Below is a small trained network, with its code and all its weights. Each question gives an input and a class and asks what happens when units are switched off, that is, made to give their printed mean instead of their output.

import numpy as np


def w(rows, s, z=0):
    codes = np.array(rows[::2]) - 128.0
    scale = np.full(codes.shape[1], s)
    scale[-1] = z or s
    return codes * scale


def f(y):
    return y / 2 * (1 + np.tanh(0.7978845608 * (y + 0.044715 * y**3)))


def log_softmax(a):
    a = a - a.max(-1, keepdims=True)
    return a - np.log(np.exp(a).sum(-1, keepdims=True))


def net(x, mask):
    res = np.array(x, float).reshape(1, 8) / 4 @ E
    y = f(res @ A[0][:, :-1].T + A[0][:, -1])
    res = res + np.where(mask, y, B[0][:, -1]) @ B[0][:, :-1]
    return log_softmax(res[-1] @ U[:, :-1].T + U[:, -1])


A, B = {}, {}
E = w([
[67,162,120,108,189,192],'x0',
[209,106,123,133,224,150],'x1',
[142,139,140,10,124,92],'x2',
[105,111,30,114,117,70],'x3',
[205,139,114,112,69,226],'x4',
[88,112,101,169,137,107],'x5',
[80,29,106,104,104,115],'x6',
[122,153,115,174,107,115],'x7',
],0.011)
A[0] = w([
[169,105,168,109,130,73,197],'neuron 0',
[81,81,69,147,152,94,254],'neuron 1',
[150,86,133,156,59,87,99],'neuron 2',
[14,52,167,38,133,141,75],'neuron 3',
[168,80,158,98,99,201,174],'neuron 4',
[174,11,141,154,231,200,153],'neuron 5',
[192,207,133,58,162,131,172],'neuron 6',
[138,75,50,55,149,72,203],'neuron 7',
[150,201,132,118,121,160,173],'neuron 8',
[161,153,176,71,128,211,158],'neuron 9',
[115,134,150,158,190,134,108],'neuron 10',
[114,142,166,110,167,180,61],'neuron 11',
],0.011,0.0065)
B[0] = w([
[115,145,80,133,185,104,189],'neuron 0',
[100,205,45,9,189,5,237],'neuron 1',
[133,62,144,98,91,75,176],'neuron 2',
[164,137,203,49,109,179,221],'neuron 3',
[108,76,98,122,178,1,220],'neuron 4',
[177,180,157,21,193,233,236],'neuron 5',
[209,201,141,106,174,87,226],'neuron 6',
[152,151,49,199,163,29,249],'neuron 7',
[161,119,150,168,202,138,195],'neuron 8',
[171,177,115,115,161,57,234],'neuron 9',
[136,59,188,141,138,144,161],'neuron 10',
[133,69,65,96,111,93,160],'neuron 11',
],0.008,0.012)
U = w([
[50,64,162,251,146,137,110],'0',
[198,182,204,63,201,208,150],'1',
[34,21,37,77,94,141,59],'2',
[82,33,90,102,81,235,7],'3',
[105,1,29,130,83,55,164],'4',
[8,33,163,46,95,148,165],'5',
[114,177,23,60,217,85,146],'6',
],0.0079,0.012)

Each question gives the input, the list of numbers given to net, and the class t.
The units are the neurons (one row each of A and B). Each row of codes is followed by its name. A weight is (code - 128) times the scale printed after its matrix; where a second scale follows, it is the last column's (A, B and U).
mask holds one flag per neuron, in row order. A switched-off neuron (its flag False) gives its mean, the last column of its row in B, instead of its output. The means were averaged over made-up inputs and are rounded, as every weight is.
A unit's drop is (log p(t) with every unit on - log p(t) with that unit switched off) / (log p(t) with every unit on - log p(t) with every unit switched off).
The circuit of an input: a set's keep is (log p(t) with only the set's units on - log p(t) with every unit switched off) / (log p(t) with every unit on - log p(t) with every unit switched off). Starting from all 12 units, units are removed one at a time, each time the one whose removal leaves the highest keep (on an exact tie, the one counted first), for as long as the keep stays at least 0.8.
units of the circuit, in order: the units of the circuit, biggest drop first
most important unit: the unit with the biggest drop
top k neurons: the k neurons with the biggest drops, biggest first
drop when u is switched off: that unit's drop, to one decimal
input [-4,-8,-4,-8,0,2,2,1], class 4: units of the circuit, in order => (neuron 5)
input [-4,3,2,-4,5,3,6,5], class 4: units of the circuit, in order => (neuron 1; neuron 6)
input [-7,-2,-8,-4,6,-7,-2,4], class 4: units of the circuit, in order => (neuron 5; neuron 2)
input [-1,-6,-5,0,-6,-8,0,8], class 4: units of the circuit, in order => (neuron 5; neuron 6)
input [-2,-7,7,-2,2,-2,8,6], class 5: units of the circuit, in order => (neuron 3; neuron 6)
input [-3,-4,-7,-8,-2,-8,0,8], class 0: units of the circuit, in order => (neuron 5; neuron 1)
input [-6,-4,-7,-7,-6,-4,0,-3], class 0: units of the circuit, in order => (neuron 1; neuron 5)
input [-5,0,-2,0,-3,6,4,3], class 4: top 3 neurons => (neuron 5; neuron 2; neuron 6)
input [-1,-1,3,-8,-8,2,7,-2], class 1: top 2 neurons => (neuron 3; neuron 4)
input [3,-6,7,-6,5,-3,-4,-6], class 6: top 2 neurons => (neuron 4; neuron 9)
input [-7,-7,0,-4,0,6,7,-6], class 5: top 2 neurons => (neuron 3; neuron 9)
input [-8,-7,5,-2,3,-1,-8,2], class 1: top 4 neurons => (neuron 1; neuron 7; neuron 8; neuron 4)
input [-8,2,-2,-5,2,-1,7,-3], class 4: top 2 neurons => (neuron 4; neuron 2)
input [-4,-2,-7,-1,0,6,4,6], class 4: top 2 neurons => (neuron 5; neuron 2)
input [-5,-4,-5,7,-4,7,6,3], class 6: units of the circuit, in order => (neuron 1)
input [3,-8,-5,-4,3,3,8,-2], class 5: top 2 neurons => (neuron 3; neuron 7)
input [2,-3,0,-5,5,6,3,5], class 4: top 2 neurons => (neuron 5; neuron 3)
input [-5,-1,3,-5,-2,7,-7,4], class 1: top 3 neurons => (neuron 1; neuron 7; neuron 4)
input [0,-8,-3,2,-1,-4,0,3], class 4: top 2 neurons => (neuron 5; neuron 3)
input [-5,-8,1,-5,-6,-3,-5,-1], class 5: most important unit => neuron 7
input [5,6,-8,6,3,-5,-2,-6], class 1: drop when neuron 5 is switched off => 0.3
input [3,-7,-1,-5,-4,8,-4,4], class 0: drop when neuron 5 is switched off => 0.2
input [3,-3,-8,-8,-8,-3,-2,-5], class 1: drop when neuron 10 is switched off => -0.1
input [2,-7,-1,-3,-6,-6,0,0], class 5: drop when neuron 9 is switched off => 0.1
